Here is a tiny trained network, its code and every weight. The questions are about switching its units off for an input and a target symbol, where a switched-off unit gives its printed mean instead of its output.

import numpy as np


def w(rows, s, z=0):
    codes = np.array(rows[::2]) - 128.0
    scale = np.full(codes.shape[1], s)
    scale[-1] = z or s
    return codes * scale


def norm(h):
    return h / np.sqrt((h * h).mean(-1, keepdims=True) + 1e-5)


def f(y):
    return np.maximum(y, 0)


def softmax(a):
    e = np.exp(a - a.max(-1, keepdims=True))
    return e / e.sum(-1, keepdims=True)


def log_softmax(a):
    a = a - a.max(-1, keepdims=True)
    return a - np.log(np.exp(a).sum(-1, keepdims=True))


def net(x, mask):
    ids = ['γδεζηλμξπτφψ'.index(c) for c in x.split()]
    T = len(ids)
    res = E[ids] + P[:T]
    q, k, v = (norm(res) @ M[0].T for M in (Q, K, V))
    z = softmax(np.where(np.tri(T) > 0, q @ k.T / 4**0.5, -1e9)) @ v
    res = res + np.where(mask[0], z, O[0][:, -1]) @ O[0][:, :-1]
    y = f(norm(res) @ A[0][:, :-1].T + A[0][:, -1])
    res = res + np.where(mask[1:9], y, B[0][:, -1]) @ B[0][:, :-1]
    return log_softmax(norm(res)[-1] @ U[:, :-1].T + U[:, -1])


Q, K, V, O, A, B = {}, {}, {}, {}, {}, {}
E = w([
[203,92,90,174,191,145,56,212,176],'γ',
[135,122,131,42,145,125,62,31,85],'δ',
[173,186,40,114,172,116,92,100,68],'ε',
[90,138,127,88,141,182,106,189,3],'ζ',
[153,73,64,126,200,43,195,68,139],'η',
[93,164,147,65,229,163,128,34,101],'λ',
[49,111,154,164,202,101,96,130,97],'μ',
[86,82,163,90,149,115,88,71,113],'ξ',
[144,213,129,165,175,143,78,171,250],'π',
[117,133,188,42,65,145,65,88,192],'τ',
[120,9,66,123,79,136,54,225,245],'φ',
[202,148,108,127,72,170,157,143,138],'ψ',
],0.016)
P = w([
[171,120,140,90,179,58,104,187,146],'0',
[115,144,241,201,137,125,154,107,109],'1',
[52,248,90,68,91,48,80,123,138],'2',
[176,151,195,231,75,161,178,20,40],'3',
[11,227,25,104,90,153,67,153,104],'4',
[232,76,186,170,33,198,197,88,98],'5',
],0.011)
Q[0] = w([
[110,124,165,112,124,124,98,115,145],'head 1',
[111,155,75,19,160,94,94,182,150],'head 1',
[5,199,69,58,199,86,77,124,139],'head 1',
[190,2,162,106,158,101,199,92,116],'head 1',
],0.0086)
K[0] = w([
[163,130,66,98,111,150,180,161,137],'head 1',
[232,96,166,55,240,95,79,164,2],'head 1',
[183,160,209,73,196,25,77,201,132],'head 1',
[120,149,129,169,117,171,79,119,108],'head 1',
],0.0087)
V[0] = w([
[185,161,93,119,84,171,191,180,137],'head 1',
[222,84,160,30,95,157,119,131,162],'head 1',
[99,37,126,138,26,69,143,169,135],'head 1',
[92,141,123,130,114,127,120,76,247],'head 1',
],0.013)
O[0] = w([
[135,174,2,172,169,183,112,84,163,15],'head 1',
[91,128,3,231,29,161,227,97,189,254],'head 1',
[175,35,48,115,30,60,48,144,68,71],'head 1',
[202,126,96,25,110,105,223,185,172,75],'head 1',
],0.011,0.0065)
A[0] = w([
[118,141,105,85,37,44,100,173,123,104],'neuron 1',
[143,85,157,180,129,142,52,100,123,127],'neuron 2',
[61,113,82,188,139,148,129,93,109,90],'neuron 3',
[81,181,84,94,144,104,200,188,186,3],'neuron 4',
[141,153,151,126,174,28,113,27,122,64],'neuron 5',
[165,126,134,161,48,154,213,141,183,200],'neuron 6',
[82,185,143,113,93,117,133,85,106,252],'neuron 7',
[102,218,7,119,93,152,116,171,137,215],'neuron 8',
],0.011,0.0052)
B[0] = w([
[32,54,73,228,210,156,171,203,159,189],'neuron 1',
[96,148,136,88,68,27,57,200,3,169],'neuron 2',
[216,201,121,173,31,149,146,84,117,184],'neuron 3',
[142,110,89,2,82,53,87,156,69,159],'neuron 4',
[139,87,34,158,191,130,104,137,129,148],'neuron 5',
[126,196,152,119,99,140,206,68,35,246],'neuron 6',
[192,63,150,171,218,121,79,123,149,224],'neuron 7',
[244,57,132,103,194,71,113,114,182,213],'neuron 8',
],0.009,0.012)
U = w([
[114,95,99,175,170,82,102,143,144,67],'γ',
[27,80,164,196,97,106,144,168,146,83],'δ',
[91,174,72,204,120,172,112,125,172,100],'ε',
[101,185,118,183,65,141,3,114,65,214],'ζ',
[155,59,96,130,154,102,70,145,111,135],'η',
[101,112,153,189,198,235,113,104,160,69],'λ',
[153,192,121,23,112,63,49,168,119,232],'μ',
[193,75,244,78,44,52,45,126,98,67],'ξ',
[121,183,182,107,158,214,141,186,186,181],'π',
[128,197,179,118,22,125,187,86,57,77],'τ',
[110,109,13,59,15,76,86,144,68,253],'φ',
[255,140,110,211,124,156,83,90,158,14],'ψ',
],0.0073,0.0031)

Each question gives the input, a string of symbols that net reads in full, and the target symbol t.
The units are the heads (4 rows each of Q, K, V and O) and the neurons (one row each of A and B). Each row of codes is followed by its name. A weight is (code - 128) times the scale printed after its matrix; where a second scale follows, it is the last column's (O, A, B and U).
mask holds one flag per unit, heads first, then neurons. A switched-off unit (its flag False) gives its mean, the last column of its rows in O or B, instead of its output. The means were averaged over made-up inputs and are rounded, as every weight is.
A unit's drop is (log p(t) with every unit on - log p(t) with that unit switched off) / (log p(t) with every unit on - log p(t) with every unit switched off).
The circuit of an input: a set's keep is (log p(t) with only the set's units on - log p(t) with every unit switched off) / (log p(t) with every unit on - log p(t) with every unit switched off). Starting from all 9 units, units are removed one at a time, each time the one whose removal leaves the highest keep (on an exact tie, the one counted first), for as long as the keep stays at least 0.8.
circuit, biggest first: the units of the circuit, biggest drop first
unit that matters most: the unit with the biggest drop
top k neurons: the k neurons with the biggest drops, biggest first
drop when u is switched off: that unit's drop, to one decimal
input γ ζ δ π ζ, target ψ: unit that matters most => neuron 8
input τ ζ ζ ζ γ δ, target ζ: circuit, biggest first => head 1; neuron 2
input ξ ψ λ ζ ψ, target δ: circuit, biggest first => head 1; neuron 1
input τ ζ ζ ζ, target ζ: circuit, biggest first => head 1; neuron 2
input γ γ η μ τ, target ψ: circuit, biggest first => head 1; neuron 8
input δ ψ π, target τ: circuit, biggest first => head 1; neuron 6
input γ δ μ, target ψ: circuit, biggest first => head 1; neuron 3; neuron 8
input ζ γ γ ζ ζ φ, target φ: circuit, biggest first => head 1; neuron 2
input π ζ ε, target μ: top 2 neurons => neuron 4; neuron 1
input π ζ ψ, target μ: circuit, biggest first => head 1; neuron 4
input π π ξ ξ ζ ζ, target ξ: top 2 neurons => neuron 1; neuron 6
input ζ γ γ λ φ γ, target φ: circuit, biggest first => head 1; neuron 7
input μ γ τ ξ γ η, target ξ: top 2 neurons => neuron 1; neuron 6
input ξ ξ τ π, target τ: unit that matters most => neuron 6
input ξ λ ξ, target δ: top 2 neurons => neuron 1; neuron 8
input ζ τ π τ ξ ξ, target τ: circuit, biggest first => neuron 6; neuron 8
input ε ξ γ δ, target ξ: top 2 neurons => neuron 1; neuron 6
input ψ ψ η τ, target ψ: top 2 neurons => neuron 8; neuron 7
input γ δ η ζ ξ ζ, target ξ: drop when head 1 is switched off => 1.5
input τ ξ ζ τ μ, target φ: unit that matters most => head 1
input ζ γ ζ, target ζ: drop when neuron 6 is switched off => 0.0
